Here is a tiny trained network, its code and every weight. The questions are about switching its units off for an input and a class, where a switched-off unit gives its printed mean instead of its output.

import numpy as np


def w(rows, s, z=0):
    codes = np.array(rows[::2]) - 128.0
    scale = np.full(codes.shape[1], s)
    scale[-1] = z or s
    return codes * scale


def f(y):
    return y / 2 * (1 + np.tanh(0.7978845608 * (y + 0.044715 * y**3)))


def log_softmax(a):
    a = a - a.max(-1, keepdims=True)
    return a - np.log(np.exp(a).sum(-1, keepdims=True))


def net(x, mask):
    res = np.array(x, float).reshape(1, 3) / 4 @ E
    y = f(res @ A[0][:, :-1].T + A[0][:, -1])
    res = res + np.where(mask, y, B[0][:, -1]) @ B[0][:, :-1]
    return log_softmax(res[-1] @ U[:, :-1].T + U[:, -1])


A, B = {}, {}
E = w([
[59,42,245,117,127,177,145,234],'x0',
[4,145,204,115,119,73,70,7],'x1',
[29,243,80,117,137,103,174,207],'x2',
],0.0035)
A[0] = w([
[124,128,130,128,127,128,127,123,134],'N1',
[77,55,219,120,126,145,131,224,97],'N2',
[111,107,161,124,136,136,135,159,87],'N3',
[122,128,131,127,127,127,126,122,133],'N4',
[128,128,128,128,128,128,128,128,129],'N5',
[229,17,189,131,124,141,108,45,24],'N6',
[128,128,128,128,128,128,128,128,122],'N7',
[21,135,179,130,126,112,115,14,125],'N8',
[229,112,74,129,128,144,149,231,128],'N9',
[128,128,127,127,127,128,128,128,126],'N10',
[26,135,178,129,126,112,114,20,124],'N11',
[8,254,76,131,134,123,137,231,32],'N12',
[82,63,212,121,131,144,134,214,93],'N13',
[18,247,84,125,129,123,144,219,24],'N14',
[128,128,128,128,128,128,128,128,128],'N15',
[184,199,36,124,126,110,120,35,71],'N16',
[53,132,168,123,127,110,108,52,120],'N17',
[128,128,128,128,127,128,128,128,122],'N18',
[129,128,128,128,128,128,128,128,123],'N19',
[150,153,85,125,120,118,116,92,82],'N20',
[128,128,128,128,128,128,128,128,128],'N21',
[162,169,65,125,119,115,113,71,74],'N22',
[28,134,177,129,126,111,113,23,124],'N23',
[177,190,43,125,124,112,117,46,71],'N24',
[225,113,75,130,127,144,149,227,127],'N25',
[203,36,166,131,131,141,105,69,1],'N26',
[211,30,172,132,130,142,105,62,7],'N27',
[189,204,29,123,129,109,125,26,72],'N28',
[128,128,128,128,128,128,128,129,124],'N29',
[197,119,88,135,127,145,153,195,123],'N30',
[128,128,128,128,128,128,128,128,128],'N31',
[115,128,135,125,127,124,122,116,132],'N32',
[49,132,170,124,127,110,108,48,121],'N33',
[209,31,170,130,129,142,105,63,5],'N34',
[248,107,66,129,131,142,145,255,134],'N35',
[167,123,105,136,126,142,149,163,126],'N36',
[119,117,147,125,134,133,132,145,94],'N37',
[128,128,128,128,128,128,128,128,129],'N38',
[65,40,232,120,114,146,124,243,106],'N39',
],0.0079,0.00092)
B[0] = w([
[129,127,128,128,129,129,128,131,129],'N1',
[116,126,153,182,144,147,130,32,225],'N2',
[126,128,133,145,126,135,130,103,139],'N3',
[129,127,129,128,128,130,127,131,129],'N4',
[128,128,128,128,128,128,128,128,128],'N5',
[126,144,30,99,117,83,188,150,234],'N6',
[128,127,127,129,127,129,128,129,127],'N7',
[143,127,179,103,127,146,83,201,213],'N8',
[132,127,183,101,125,142,78,190,208],'N9',
[128,128,128,128,128,128,128,128,128],'N10',
[142,126,176,104,127,145,85,197,207],'N11',
[143,131,8,93,107,74,197,146,224],'N12',
[117,126,150,176,140,146,130,44,211],'N13',
[140,130,23,96,108,80,190,144,212],'N14',
[128,128,128,128,128,128,128,128,128],'N15',
[110,118,159,179,144,149,136,44,213],'N16',
[139,125,160,111,126,142,97,176,178],'N17',
[128,127,127,129,127,129,128,128,127],'N18',
[128,127,128,129,128,128,129,129,127],'N19',
[121,122,138,146,132,137,132,101,142],'N20',
[128,128,128,128,128,128,129,128,128],'N21',
[118,120,145,157,136,141,133,82,165],'N22',
[142,126,174,105,126,145,86,195,205],'N23',
[112,118,154,172,141,146,135,56,198],'N24',
[132,126,180,102,125,142,80,187,204],'N25',
[127,140,61,109,115,98,170,143,194],'N26',
[126,141,53,106,115,94,175,145,206],'N27',
[108,118,163,185,147,150,136,34,224],'N28',
[129,128,128,128,127,128,128,128,128],'N29',
[130,126,162,110,124,138,94,167,173],'N30',
[128,128,128,128,128,128,128,128,128],'N31',
[131,126,131,126,128,131,124,135,130],'N32',
[140,125,163,110,126,142,95,179,183],'N33',
[127,141,54,107,114,96,174,145,203],'N34',
[134,129,197,95,126,144,67,205,232],'N35',
[128,126,146,118,125,135,110,148,145],'N36',
[128,128,130,138,125,132,129,114,129],'N37',
[128,128,128,128,128,128,128,128,128],'N38',
[113,124,160,194,153,150,130,6,253],'N39',
],0.023,0.0039)
U = w([
[150,122,195,90,125,160,42,207,239],'0',
[95,113,148,228,167,155,138,3,142],'1',
[137,150,7,91,98,55,199,144,2],'2',
],0.0076,0.00073)

Each question gives the input, the list of numbers given to net, and the class t.
The units are the neurons (one row each of A and B). Each row of codes is followed by its name. A weight is (code - 128) times the scale printed after its matrix; where a second scale follows, it is the last column's (A, B and U).
mask holds one flag per neuron, in row order. A switched-off neuron (its flag False) gives its mean, the last column of its row in B, instead of its output. The means were averaged over made-up inputs and are rounded, as every weight is.
A unit's drop is (log p(t) with every unit on - log p(t) with that unit switched off) / (log p(t) with every unit on - log p(t) with every unit switched off).
most important unit: the unit with the biggest drop
k most important neurons: the k neurons with the biggest drops, biggest first
drop of u: that unit's drop, to one decimal
input [-4,-6,-7], class 2: most important unit	N6
input [-7,2,-8], class 2: 2 most important neurons	N6, N27
input [6,6,1], class 0: 3 most important neurons	N8, N11, N23
input [0,-3,3], class 0: 2 most important neurons	N6, N27
input [3,-3,4], class 2: 3 most important neurons	N12, N14, N28
input [5,-3,7], class 2: 2 most important neurons	N12, N14
input [-1,2,3], class 2: 2 most important neurons	N35, N9
input [6,8,-8], class 0: 3 most important neurons	N8, N11, N23
input [0,5,8], class 2: 2 most important neurons	N12, N14
input [-5,5,1], class 0: 2 most important neurons	N39, N8
input [-5,6,6], class 0: 2 most important neurons	N8, N11
input [5,-5,-6], class 2: drop of N8	0.3
input [-3,-4,-1], class 0: drop of N39	0.2
input [7,8,3], class 0: drop of N23	0.1
input [-7,-5,4], class 1: most important unit	N28
